Here is a tiny trained network, its code and every weight. The questions are about switching its units off for an input and a class, where a switched-off unit gives its printed mean instead of its output.

import numpy as np


def w(rows, s, z=0):
    codes = np.array(rows[::2]) - 128.0
    scale = np.full(codes.shape[1], s)
    scale[-1] = z or s
    return codes * scale


def norm(h):
    return h / np.sqrt((h * h).mean(-1, keepdims=True) + 1e-5)


def f(y):
    return y / 2 * (1 + np.tanh(0.7978845608 * (y + 0.044715 * y**3)))


def log_softmax(a):
    a = a - a.max(-1, keepdims=True)
    return a - np.log(np.exp(a).sum(-1, keepdims=True))


def net(x, mask):
    res = np.array(x, float).reshape(1, 2) / 4 @ E
    u = 0
    for l in range(4):
        y = f(norm(res) @ A[l][:, :-1].T + A[l][:, -1])
        res = res + np.where(mask[u : u + 3], y, B[l][:, -1]) @ B[l][:, :-1]
        u += 3
    return log_softmax(norm(res)[-1] @ U[:, :-1].T + U[:, -1])


A, B = {}, {}
E = w([
[12,144,204,42,140,180,249,113,128],'x0',
[188,138,96,254,124,167,156,80,166],'x1',
],0.0099)
A[0] = w([
[100,41,168,67,57,125,254,175,186,140],'L0N1',
[138,57,55,65,86,130,142,190,100,142],'L0N2',
[71,145,81,151,131,127,202,122,184,3],'L0N3',
],0.0055,0.0038)
B[0] = w([
[131,39,42,115,202,37,114,150,238,253],'L0N1',
[201,82,2,138,76,141,148,178,112,170],'L0N2',
[170,74,134,82,155,59,10,217,208,135],'L0N3',
],0.0089,0.005)
A[1] = w([
[92,138,188,83,78,123,81,163,90,255],'L1N1',
[131,157,118,153,73,176,160,133,5,235],'L1N2',
[105,128,144,146,163,136,184,99,136,199],'L1N3',
],0.011,0.0029)
B[1] = w([
[133,206,155,250,207,239,107,140,108,201],'L1N1',
[101,34,121,54,85,123,254,63,146,213],'L1N2',
[173,179,181,176,55,143,115,34,26,255],'L1N3',
],0.012,0.0037)
A[2] = w([
[28,121,144,106,164,218,42,255,211,91],'L2N1',
[51,136,128,42,186,206,82,219,45,31],'L2N2',
[74,150,246,68,113,192,232,102,209,6],'L2N3',
],0.0074,0.0027)
B[2] = w([
[129,78,121,167,79,219,191,24,172,216],'L2N1',
[148,162,176,160,114,151,218,62,115,231],'L2N2',
[89,114,93,137,77,92,20,252,112,254],'L2N3',
],0.011,0.0047)
A[3] = w([
[67,113,183,123,123,169,159,164,181,96],'L3N1',
[120,217,187,141,169,96,173,128,82,3],'L3N2',
[10,153,211,132,97,99,133,155,145,33],'L3N3',
],0.011,0.0058)
B[3] = w([
[218,167,106,192,125,185,39,117,56,206],'L3N1',
[188,144,93,157,173,8,159,145,57,122],'L3N2',
[234,212,93,138,129,52,40,230,135,252],'L3N3',
],0.012,0.0035)
U = w([
[207,185,50,167,85,67,35,215,135,220],'0',
[181,186,155,204,100,244,185,72,151,224],'1',
[76,52,78,107,68,87,166,103,193,196],'2',
[42,183,218,52,198,123,121,178,20,3],'3',
[79,203,185,68,180,123,138,182,52,3],'4',
[45,196,192,55,250,125,148,182,56,3],'5',
],0.012,0.0061)

Each question gives the input, the list of numbers given to net, and the class t.
The units are the neurons (one row each of A and B). Each row of codes is followed by its name. A weight is (code - 128) times the scale printed after its matrix; where a second scale follows, it is the last column's (A, B and U).
mask holds one flag per neuron, layer by layer. A switched-off neuron (its flag False) gives its mean, the last column of its row in B, instead of its output. The means were averaged over made-up inputs and are rounded, as every weight is.
A unit's drop is (log p(t) with every unit on - log p(t) with that unit switched off) / (log p(t) with every unit on - log p(t) with every unit switched off).
The circuit of an input: a set's keep is (log p(t) with only the set's units on - log p(t) with every unit switched off) / (log p(t) with every unit on - log p(t) with every unit switched off). Starting from all 12 units, units are removed one at a time, each time the one whose removal leaves the highest keep (on an exact tie, the one counted first), for as long as the keep stays at least 0.8.
circuit, biggest first: the units of the circuit, biggest drop first
unit that matters most: the unit with the biggest drop
k most important neurons: the k neurons with the biggest drops, biggest first
k most important neurons of layer l: the k neurons of layer l with the biggest drops, biggest first
drop of u: that unit's drop, to one decimal
input [-7,-8], class 1: circuit, biggest first -> [L1N1 L0N1 L1N3 L2N1]
input [5,-6], class 1: circuit, biggest first -> [L2N1 L1N1]
input [7,-6], class 0: circuit, biggest first -> [L3N3]
input [0,3], class 2: 2 most important neurons of layer 3 -> [L3N1 L3N3]
input [-3,2], class 2: 2 most important neurons -> [L0N3 L0N1]
input [7,7], class 0: 3 most important neurons -> [L2N3 L0N3 L0N2]
input [4,-6], class 1: 3 most important neurons -> [L2N1 L1N2 L1N1]
input [-3,-3], class 2: 3 most important neurons -> [L0N2 L1N2 L0N3]
input [-3,-4], class 1: circuit, biggest first -> [L0N1 L1N1]
input [-5,7], class 1: 3 most important neurons -> [L0N1 L2N3 L3N3]
input [3,-1], class 2: 2 most important neurons -> [L0N1 L3N3]
input [-3,-1], class 2: 3 most important neurons -> [L0N3 L0N1 L1N2]
input [0,1], class 2: 2 most important neurons of layer 1 -> [L1N2 L1N3]
input [3,2], class 2: circuit, biggest first -> [L0N1]
input [-1,-2], class 2: 2 most important neurons of layer 0 -> [L0N2 L0N1]
input [-4,-6], class 1: 2 most important neurons -> [L1N1 L0N1]
input [0,2], class 2: 3 most important neurons -> [L1N2 L0N1 L1N3]
input [7,6], class 0: 2 most important neurons -> [L2N3 L0N3]
input [8,-7], class 0: 2 most important neurons -> [L2N3 L3N3]
input [4,-1], class 0: unit that matters most -> L0N2
input [4,-5], class 1: 2 most important neurons of layer 2 -> [L2N1 L2N2]
input [-3,-5], class 1: drop of L0N1 -> 0.5
input [1,-6], class 1: drop of L0N1 -> 0.0
input [2,0], class 2: drop of L0N1 -> 1.5
